Facts:
begradrek ε [susos tratra]
bikur ε [brefel]
binas ε [kepos goga]
boplur ε [girar]
boplustar ε [skobril goga]
bosibem ε [poklugron gribre flafedis skina gibreze breplu]
brago ε [podran]
breredram ε [pega zusimis]
breri ε [briklok mune fubam kugeni]
brezinum ε [fino drofli]
brudramo ε [skobril stuklu]
budruk ε [brudruk druklam]
buste ε [guku skeludren naskanek bobri]
dadror ε [lutir gakuvun drokes guku skule]
datratak ε [futu stuklu]
drutrir ε [peben]
feflostes ε [maske nadru mizek]
feklarik ε [peben drefluk]
fetosal ε [skugo zakur]
fidrir ε [klomik drofli]
fikin ε [truvi futu plaskuruk]
fitre ε [denak futu paflivi]
flaklim ε [ruskem denak drefluk pustir]
flinen ε [poti]
flozaski ε [stume rigre]
flumul ε [brokligur]
gaflo ε [britil skozol]
gobir ε [brefel britil]
gratri ε [truvi regri pega klofogi kepos breplu]
grofa ε [zuplim]
kima ε [brofi luvul]
klapes ε [breba lobril]
klaplonem ε [stuklu]
klisik ε [breba susos vifiskar]
klozosten ε [droba zusimis]
kluzer ε [skabol fubam]
kobrem ε [lobril]
lalirir ε [poklugron stabrak skozol brokligur]
lesto ε [susos]
letosker ε [grinel skeludren skozol]
lopom ε [pizus britil skabol]
lukla ε [vita dutrudi]
maskem ε [zakabrul]
mokon ε [drokes]
mudrin ε [gibreze paflivi]
musti ε [foflil zakabrul ketror kude pladel]
nuso ε [flafedis brudruk]
pifu ε [sotrar]
risil ε [bebes stefun]
roflu ε [peben budrodri]
rostuk ε [maske sesol]
rutrik ε [pabamuk midra fepusun lisi]
sabrek ε [zudro pustir]
skadras ε [briklok mune]
skolin ε [meklufi kepos kosa]
skoni ε [denak tratra]
sofaruk ε [guku zakur rigre]
sori ε [bebes skeludren]
stemis ε [fodris]
stiflu ε [lobril fepusun]
stiklun ε [pizus bobri]
stimos ε [lutir flafedis disi zeflik dutrudi]
stukudre ε [gakuvun salelel dregros]
stusku ε [meklufi tefe lugrin kugeni]
suflak ε [briklok]
tedrim ε [trosatrak zakabrul fubri]
tezo ε [skobril dribram]
timus ε [sotrar klofogi midra]
timuza ε [zuplim bobri dutrudi]
tisor ε [plaskuruk fubri fepusun]
tramul ε [truvi graguk rigre]
tregi ε [falobak fubri tadru]
tremago ε [tradri skule kosa]
trigram ε [stabrak paflivi dolin sofadel]
trobru ε [peben skule]
trunun ε [kosa]
vakla ε [maske breba zuplim pabamuk nadru]
vaplor ε [poti disi pogek]
vivam ε [briklok ketror mizek]
vostudri ε [fodris]
vubror ε [skugo pliman kude]
zizabu ε [sotrar droba skeludren]
zotegel ε [plukam mizek kude]
zuklo ε [vifiskar risa britil zusimis pladel]
{bebes begradrek bikur binas boplur boplustar breba brefel breplu brezinum britil brofi brudramo brudruk budrodri budruk buste droba drutrir fetosal fikin fino flumul gaflo gobir klapes klaplonem klisik klofogi klozosten kluzer lalirir letosker lisi lugrin lukla maklo maske meklufi mestor mezak mizek mokon mudrin mune musti nuso paflivi peben pega pifu pizus pliman plukam podran pustir risa risil roflu runu ruskem rutrik skeludren skina skolin skoni skule sofadel sori sotrar stabrak stuklu susos tezo timus tradri tramul tratra trosatrak trunun vita vivam vostudri zakur zudro zuplim zusimis} λ a
{bobri fodris naskanek nonul sesol skadras skozol tisor vubror zuklo} λ f
{bosibem breredram breri bunuk dadror denak disi dolin druklam dutrudi fitre flafedis flaklim flozaski fubri futu goga gratri gribre guku kobrem kosa luvul pladel plaskuruk pogek salelel skabol stagru stiflu stiklun stugisek tefe tregi tremago truvi vaplor vifiskar zotegel} λ b
{brago dolas drefluk dribram drofli feklarik fepusun gibreze grofa nadru rigre stimos stusku vakla} λ d
{briklok brokligur falobak fidrir flinen foflil girar grinel kepos kima klomik kugeni lobril maskem midra mosta poti regri sofaruk stemis stume suflak tadru tedrim timuza trobru zakabrul zeflik} λ c
{datratak dregros drokes feflostes fubam gakuvun graguk ketror kude rebrim rezu sizen skobril stukudre trigram zizabu} λ e
{gramim lesto lopom lutir meflek pabamuk poklugron rostuk sabrek skugo stefun} λ g
[bebes boplur breplu dadror datratak denak feklarik fepusun fino flozaski fodris gaflo gibreze graguk gramim gribre grofa guku kima klaplonem klisik klofogi klozosten lesto luvul maklo maske maskem musti nadru nuso paflivi pizus poklugron pustir regri rutrik skadras skeludren skobril skozol stabrak stemis stiflu stume tefe tisor tradri tramul vifiskar zakur zeflik zizabu zotegel] Φ i
[begradrek bikur binas bosibem breba brefel breri brezinum briklok britil brofi brokligur brudramo brudruk budrodri budruk bunuk buste disi dolas dribram droba drofli drokes druklam dutrudi falobak fetosal fidrir fitre flaklim fubam fubri futu girar gobir goga gratri grinel kepos ketror klapes kluzer kobrem kude kugeni letosker lisi lobril lopom lugrin lukla lutir meflek meklufi mestor mezak midra mizek mosta mudrin naskanek nonul peben pega pifu pladel plaskuruk plukam poti rebrim rezu rigre rostuk runu ruskem sabrek salelel sesol sizen skabol skugo skule sofadel sori sotrar stagru stiklun stimos stugisek stuklu stukudre suflak susos tadru tedrim tezo timus timuza tratra tregi trigram trobru trosatrak trunun truvi vakla vaplor vita vivam vostudri zakabrul zudro zuklo zuplim zusimis] Φ h
[bobri boplustar brago breredram dolin drefluk dregros drutrir feflostes fikin flafedis flinen flumul foflil gakuvun klomik kosa lalirir mokon mune pabamuk pliman podran pogek risa risil roflu skina skolin skoni sofaruk stefun stusku tremago vubror] Φ j

Known rows:
risa: [  1  -2  -5   3  -5  -9   3 -13  -3  -1  -1  25  -4  10   3   4 -11  -4
  -6  -1   2  -1   6   1   4  -1  13 -13  -5   1]
podran: [  1  -2  -5   3  -5  -9   4 -13  -3   0  -2  22  -4   9   3   4  -9  -5
  -5  -1   1   0   5   2   4   0  15 -12  -5   1]
kima: [ 11   8   2   1  -6   2  -2   6   2  -4  -1 -19   6 -11  -3   5   6  -4
   3   9  -2   1  -2   7  10  -1  13   7   4   8]
stuklu: [ -4   0  -1   8   3 -12  12 -18  -6  -1  -2   6  -3  -6 -20   0  -3 -17
  -6  -2  -2  -3  -8   6   1   4  14   1   5 -20]
bosibem: [  6   3   6   3  -6   9   4   7   1  -2   4 -17   4 -14  -8   2  17   3
   3   3   3  -1   0   8   3  -4   1  -3  -1  -4]
sizen: [ -3  -5   2   3   2  -8   4   1  -3  -3  -2  29   6   0  -6   7   5  -2
   1  -7   5  -1  15   2  -2   1 -16  -5   3  -9]
tregi: [  6   3   6   3  -6   9   4   7   1  -2   1 -24   4 -14 -10   3  22   1
   4   1   3   1   2   8   5  -2   3  -3  -2  -2]
roflu: [ 17   2  -2   8   1  18  17  -5  14   1   0   4  -8   5  33   4  22  -4
   5  13 -18   5   4   6  -6   3  32 -20  12  14]
vifiskar: [  9   4   0  -5  -6 -12  -4   2  -4  -3  -7  16   6   3  -8   8  -7  -4
   2   0  -1  -1  10  -2   9   3   1  -4   4  -1]
peben: [ 15   0  -5   0   6   6  21   3   7  -3  -6  36  -3  15  15   5  15  -7
  -1  11 -11   2  19   1  -1   8  12 -28  14  -3]
meflek: [ 0 -4  2  3  3 -4  8 -8 -9 -1  2 23  6  1 -6  9  0 -2 -1 -8  3 -1 19  5
 -3  6 -6  4  1 -8]
breba: [  3   4  -3  -3  -5  -4   8  -3  -7  -5  -6   7  -1   6 -14   7   9  -8
  -2  -4  12   1  16   2  14   7   8  -9  -8  -2]
tedrim: [  5   4   4   6  -7   8   5  12   2  -4   1 -31   6 -14 -10   5  21   0
   0   4   4   2   0   9   9  -3   7  -2  -3   0]
mokon: [  5   3   0   6  -6   8   5 -12   2  -1   5  -8  -5  -4   9   1   5  -3
   0   5   1   1  -5   9   1  -4  22  -1  -5  10]
rezu: [ -3  -4   2   3   2  -8   4   1  -3  -3  -2  28   6   1  -7   7   4  -2
   1  -7   4  -1  15   2  -2   1 -16  -5   3  -9]
zeflik: [  7   3  -2  -2  -5 -14  -3   5  -2  -4  -7  14   7   3  -7   9  -9  -6
  -3   5  -2  -1   8  -1  11   2   5  -5   5  -1]
meklufi: [ 3 -1 -3 -2 -1 -5  9 -4 -7 -5 -2 23  0  5 -9  2 -2 -5 -6  2  7 -1  9  4
  8  2  4 -8 -4 -7]
begradrek: [  6   9   2   1  -7  12  10  -3  -2  -4   2 -24  -2  -9 -10   3  23  -7
   4   1  12   2   4  10  11   4  18   3  -8   6]

Rows:
No name comes twice in this set of rows, the named rows included.
[  4  10   1   8   1  -2   6 -24  -1   0   2 -21  -4 -19 -12  -3   0 -21
   3   7  -9  -2 -24  12   2   4  32  25  10  -3]	klaplonem
[  0  -7 -13   3  12   2  -3  13 -12  -6  -8  -1  10  -8   7 -12  13   1
  -2  13 -11  13  -6  19   8 -13  12  38  -9  22]	skadras
[  1   4   1  11  -6   4   7 -20   2   1   5 -22  -7 -11   1   1   7 -10
   1   2  -2   1 -13  10   0  -1  30   5  -2   4]	fikin
[ -3   6   4  14   2   1  14 -23  -1   1   4 -31  -5 -24 -19  -5  11 -19
  -1   2  -6  -2 -25  15  -2   2  25  15   7 -16]	brudramo
[ -1  -7   0   8   0  -8   2 -18  -5   3   3  24   2   4   7  11  -8  -1
  -1 -10  -4  -1  15   3  -7   2   4   0   0  -1]	stefun
[ -3  -6   1   3   3  -8   3   2  -4  -3  -3  26   7   0  -6   6   6  -1
   1  -6   4   0  14   3  -1   0 -16  -4   1  -8]	kude
[ 5  2 -1  0 -1 12  8  1 -5 -5  4 -5  0 -8 -4 -5 10  0 -3  9  8  2 -2 13
  7 -5 10  7 -9  4]	kluzer
[  4   5   2   4  -2  10  11  -7  -2  -3   5 -13  -3 -12  -7  -3  11  -6
  -1   6   5   0  -7  12   3  -1  14   5  -3  -2]	binas
[  5   6   2   2  -2  11  10  -6  -2  -4   5 -12  -2 -11  -7  -1  12  -5
   0   6   7   0  -4  12   5   0  15   5  -4   0]	mudrin
[ 10   6  -2 -10  -3  -7  -1  -8  -6  -6   2  42   0   8  -1   2 -27  -4
  -5  10  11  -6   7   2   8   1   3   0   0   4]	skeludren
[10  8 -4 -4 -2  6  1 -4 -5 -5  1 -5  0 -6  0 -3  3 -6  2 11  3  3 -4 11
 10 -1 20 19 -4 15]	musti

The same objects again, as new rows of numbers:
Known rows:
mokon: [  0 -11  -4  -6   2   1  -7  -2 -15   1  -4   6   7  -4  -1  -4   1   5
  -6  -3  -1   2   4  -2   5  -8  -3   3  -5  -2  -6   3   4  -2   0   4]
dadror: [  0 -10   2  -3  -6   7  -1   7  -7   2   7  13   7  -4   4   4   1   5
  -2   0  -3  12   8   0   5 -12  -4  -1  -5  -2  -6  -2   7  -2  -2   6]
trosatrak: [ -8   8   3   8 -13   0   2   0   6  -3   0  -3   1   0  -2   7   3  -1
  -2   8  -2  -2   1   4  -1  11   5  -4  -3   5   5   6  -7   3   0   0]
lugrin: [ -8   7   3   9 -14   0   2  -1   7  -3   0  -4   0  -1  -2   8   3  -1
  -2   8  -3  -2   1   5  -1  10   5  -4  -3   5   5   7  -7   3   0   1]
lutir: [ -6   8   3   9 -14   0   2  -1   8   0  -2  -4  -4   4  -2   3   0   2
  -2   3  -8   3   1   3  -2  10   8  -2   0   6   4   4 -10   6   0  -4]
grofa: [  4  -5  -3 -12  -5   3  -6   9  -3   3   7  10  12   1   2  -8  -3   1
  -9  -1   6   6   7  -4   4  -6   0   5  -4  -6  -4  -1   2  -2   1   3]
vita: [ -8   7   3   8 -13   0   2  -1   7  -3   0  -4   0  -1  -2   8   3  -1
  -1   8  -2  -2   1   4  -1  10   4  -4  -3   5   5   6  -8   3   0   1]
stemis: [  5  -8  -6  -8  -7   6  -9   2  -3  10   4   4   6   6   0 -19  -6   8
 -10  -3   6   7   7  -7  -2  -6   7   8  -4  -3  -5  -1   0  -6   3   1]
gramim: [ -3   4   3   6 -19   5   3   4  12  -5   1  -4   3   4  -3   5  -5  -1
  -1   0  -3   7   4   1  -4   5   8  -5   1   7   3   1 -10  -3   3  -7]
gratri: [  0  -4  -2   3   2  -1  -3   6  -8   9   8   9   2 -13   5   0   3   5
  -7   4 -10   5   4   1   5  -6  -3   4  -8  -5  -6   2   7   3  -5   3]
drofli: [ -6   7   3   7 -14   0   0  -2  11  -3   0  -3   1   2  -3   4   3   0
  -3   7  -4  -1   1   4  -2  10   6  -3  -2   5   6   7  -8   3  -1   1]
datratak: [ 10  -6 -10  10  -5   8  -5  -5  -5  17   9   1   5  -9  -3 -25  -6   1
 -16  -2  -8   8   1  -4 -11  -4   9   7  -9   1 -11  -1  13 -38  -8  -7]
zizabu: [  5 -13  -6  -6 -13   3 -12  -7  -3  11   5   2   4  -6   5 -20   0   7
  -5   8  -1  17   7 -10   0 -13   3   1   2 -10  -5   1  -1   3  10  10]
klapes: [ -2  12  -4 -23   9  -6   0  21 -17   5   3  12  14  13   3  -2  -5  -4
 -15  -4  11 -10   4  -3  13  14   1  10  -7  -9  -2  -9   4   4  -5   1]
bosibem: [ -1  -3   0   1   1  -1  -3   8  -9   8   8   9   3 -11   5   0   2   5
  -6   4  -9   4   5   1   5  -6  -4   3  -8  -5  -6   2   6   5  -4   4]
graguk: [ -4   5   2   3 -21   5   0  -3  11  -5   0  -7   5   6  -3  -6  -2  -3
  -2   3   2   6   3  -1  -7   9  10  -5   3   6   2   2  -9  -8   4  -1]
bebes: [ -5   1   2   6 -20   6   2   0  11  -7   2  -2   5  -4  -1  11   0  -3
   1   7   0   6   4   2  -3   3   4  -8   0   5   5   4  -8  -3   6   0]
buste: [  0  -9  -5  -1  -4   0  -9  -4  -7  12   5   7   0 -10   5  -5   4   8
  -5  10  -3   8   5  -3   6  -9  -2   3  -4  -9  -2   4   1  11   4  11]

Rows:
No name comes twice in this set of rows, the named rows included.
[ -4   6  -2   8 -14   2  -1  -6   9   4  -3  -8  -3   9  -4  -7   0   4
  -6   5  -2   0   0   0  -6  12  12   0  -1   7   5   5 -11   1   1  -2]	kepos
[ -5   4   5   9 -15   5   7   8  10  -9   4   1   7  -6   0  18   0  -6
   1   4  -6   6   3   5  -3   5   1  -9  -2   8   3   0  -3  -8  -1  -6]	denak
[ -6   5   5   5 -15   3   6  10  10 -11   4   1   9  -6   1  19  -1  -6
   2   5  -5   5   4   4  -1   5   0  -9   0   6   4   0  -6  -1   2  -4]	vifiskar
[ -5   8   2  18  -9  -1   6   3   7  -1   4  -2   0 -11  -1  14   3  -4
  -3   7 -15   0  -1   7  -3   9   2  -5  -5   8   2   3  -1  -7  -7  -6]	futu
[ -7   2   1   9 -16   0  -2  -6   9  -1   0  -4  -2  -8   0   9   5   1
   1  15  -6   4   2   2   0   4   2  -6   0   1   7   7 -10  12   7   5]	britil
[  4   0  -4 -14  -2   2  -2  14  -7   6   6   9  10   6   2  -7  -9   1
 -10  -8   4   6   7  -6   5  -2   3   7  -3  -6  -5  -7   2  -3   0  -4]	lesto
[ -1  -5  -2  -1  -2   3  -5   0 -10  10   5   8   1  -2   1  -8   3   8
  -7   3   0   2   4   0   5  -5   0   5  -8  -4  -5   3   5   1  -3   8]	trunun
[ -1  -5  -1  -1   0  -3  -6   6  -7   8   8   9   2 -13   6   2   4   6
  -5   6  -9   8   5   0   7  -9  -5   2  -6  -7  -5   3   4  12   0   7]	stiklun
[  0   7  -1 -22   6  -3   4  30 -12  -2   8  15  20   6   6   8  -7  -8
 -11  -8   7  -2   7  -3  11   6  -3   5  -5  -7  -4 -13   7  -4  -4  -4]	stiflu
[  5 -11  -9   6   4   3  -6  -6 -14   7  -1   4   6 -13  -4  -7  -1   2
 -11  -2  -9   2   1  -1  -1  -7  -1   6  -9   0  -8   3  10 -21  -6  -4]	boplustar
[  2  -7  -4   0  -4  -2 -11  -1  -5  13   5   4  -3  -8   4 -12   0  12
  -7   4  -8  11   6  -5   4 -11   1   6  -3  -9  -4   4  -2  16   5   5]	lopom

Now the same objects, written a new way:
Known rows:
skule: [ 26   0 -20 -18   7  -4  -7  -4  13  -6  30  11   4   8  11  -6  -2 -25
   5   4  -5  -8 -11  23  -5 -14   5]
zakur: [ 30   1  -8 -11   1  -5  -2  -4  16   2  14  11   2   2  13  -7  11 -17
  -7   4  -4  -2 -12  26   7 -14   1]
zuplim: [ 30   0 -10 -10   2   0  -3  -9  20  -3  33   9  -1  -3  10  -3   5 -26
   0   2   0  -8 -12  26  -3 -14  -2]
paflivi: [ 30   0  -7 -11   1  -5   1  -7  14   3  12  12   4   3  15  -9  12 -15
  -8   2  -4  -3 -12  25   8 -14  -1]
mudrin: [ 32  -9  -7  -7  15  -1  -2 -23  23 -14   2 -10  -1   5  17   4  -6 -21
  -9 -15  -7 -10 -14   9 -11 -10   6]
fubri: [ 32   1  -9  -2   1  -2   8  -9   8   3  28  15  -1 -10   1  -6   6 -17
  -3 -12  -5 -15 -14  25 -10 -21   1]
tedrim: [ 30 -27 -16   2   5   2 -10 -29  19   2  11 -21  -5   3   9  12  -2 -19
  -6 -21 -16  -8 -22   8 -14  -1   5]
mosta: [ 27 -17 -23  -8  -2   2  -7 -15  13  16  34   2   3   3   4   1   7 -19
  -1  -8 -11  -7 -19  27  -5  -4  -2]
midra: [ 28 -17 -22  -7  -3   2  -7 -16  13  16  35   2   2   0   4   2   8 -20
  -1  -8 -10  -6 -20  28  -5  -4  -2]
breba: [ 29  -2  -9  -3  -4   2  -3 -11  17  -5  38   8  -6  -7  11  -3   9 -27
   3   4   3  -9 -14  20  -2 -15  -5]
klisik: [ 32 -11   3   9   0  -1  -6 -20  22 -15   1 -14 -15  -5  18   4   7 -20
  -6  -6  -4   0 -18   2  -1 -14   4]
vubror: [ 23   2  -9 -10   9  -4 -24 -29  25  -2   2 -17 -15  16  24  11   6   1
  -3  -7  -1 -12 -21  15  -5  -1  16]
fodris: [ 18   9 -10 -13   1  -6 -15  -7  19  16  20   6  -7   1  18  -4  14   4
  -6   2  -6  -6 -18  27  10  -6   1]
mokon: [ 34  -5  -7  -8   9  -3 -11 -27  21 -17  -4 -12  -7  16  21   7   3 -20
  -3  -6   0  -6 -15  14  -8 -10  16]
zeflik: [ 28 -17 -16  -5  -7  -3  -7 -11  10  20  21   3   2   3   6  -2  15 -13
  -5  -4 -14   0 -20  26   4  -5   0]
lugrin: [ 29   0 -14 -14   5  -2  -1  -8  18  -1  28  11   4   2  11  -5   4 -23
  -2   0  -2 -11 -11  27  -2 -12   0]
rezu: [ 31  -2 -10  -5   5  -2   2  -8  11   4  30  12   1  -7   3  -5   5 -18
  -1 -10  -7 -14 -15  28 -10 -16   2]
vaplor: [ 35  -6  -4   3  13  -3   5 -20  15 -11   3  -7  -6  -6   6   5  -6 -16
  -8 -26 -12 -14 -17  11 -19 -18  11]

Rows:
No name comes twice in this set of rows, the named rows included.
[ 30 -25 -14   2   5   3 -12 -28  23   1  13 -21  -7   0   8  14  -3 -20
  -6 -21 -15  -3 -23  12 -15  -3   7]	timuza
[ 18  -2 -39 -24  10  -9 -18   6   1 -16  36   9   6  22  12 -11 -12 -30
  21  14 -12  -8 -11  12  -9 -16  17]	peben
[ 32 -10   1   4   4  -3  -5 -19  21 -13  -3 -13 -10  -1  18   3   5 -17
  -8  -8  -7  -1 -17   5  -1 -13   6]	rutrik
[ 34  -6  -7  -9  10  -4  -9 -28  20 -16  -5 -11  -5  18  22   7   3 -18
  -4  -7   0  -7 -15  13  -8  -9  16]	skolin
[ 33 -11  -5   2  14  -2  -1 -21  17 -10   6 -10  -5  -4   9   5  -5 -17
  -6 -22 -12 -13 -18  10 -20 -14  10]	stukudre
[ 20  -3  -2   1   4  -4 -16 -24  23   1   1 -17 -18   0  23   6   8   4
  -8  -9  -7  -6 -22   5   0  -4   5]	tisor
[ 34 -11   2  19  -1   2   3 -26  12 -16  18 -10 -19 -17   7   6   3 -21
   0 -21  -4 -14 -20  -1 -19 -21   4]	kobrem
[ 34 -24 -31  -6  -3  -7 -10  -4  15  23  17  -8  11  17   1  -1   5 -15
  -8  -3 -19 -33  -7  23  -1   6   0]	briklok
[ 28  -4 -12 -20  12   1  15 -23   6   6  10  17  17  10  19 -13   9 -10
 -13 -12   0 -15 -11  24   0  -7  -9]	stuklu
[ 32  -8  -1  -3  10  -5  -3 -19  22 -11 -11 -11  -4   5  19   2   1 -14
 -13 -11 -10  -2 -15   9  -2 -12   8]	tramul
[ 36  -4   4   1  14  -6  -2 -15  24  -6  -8  -9  -8  -8   8   7  -2 -12
 -14 -22 -16   2 -20  19 -11 -18  15]	zizabu
[ 33   4  -4  -3   0  -7   6  -3   8   6  14  16   0  -8   3  -8  10 -11
  -8 -10 -10  -5 -14  28  -1 -23   5]	guku
[ 31  -1  -6  -5  -4  -5  -2  -4  16   1  18   9  -1   0  13  -7  14 -18
  -4   6  -3  -4 -12  23   8 -15  -1]	maske
[ 37  -8   0   9   6  -9   4 -14  13  -6 -13  -9  -7  -3   8   1   2  -9
 -13 -20 -15 -13 -14   7  -8 -18  11]	zotegel
[ 35   0 -15 -15   0  -7  -8 -10  15   1  13   7   3  19  14  -4  13 -20
  -2   9   3 -18  -7  29   3  -8   8]	mune

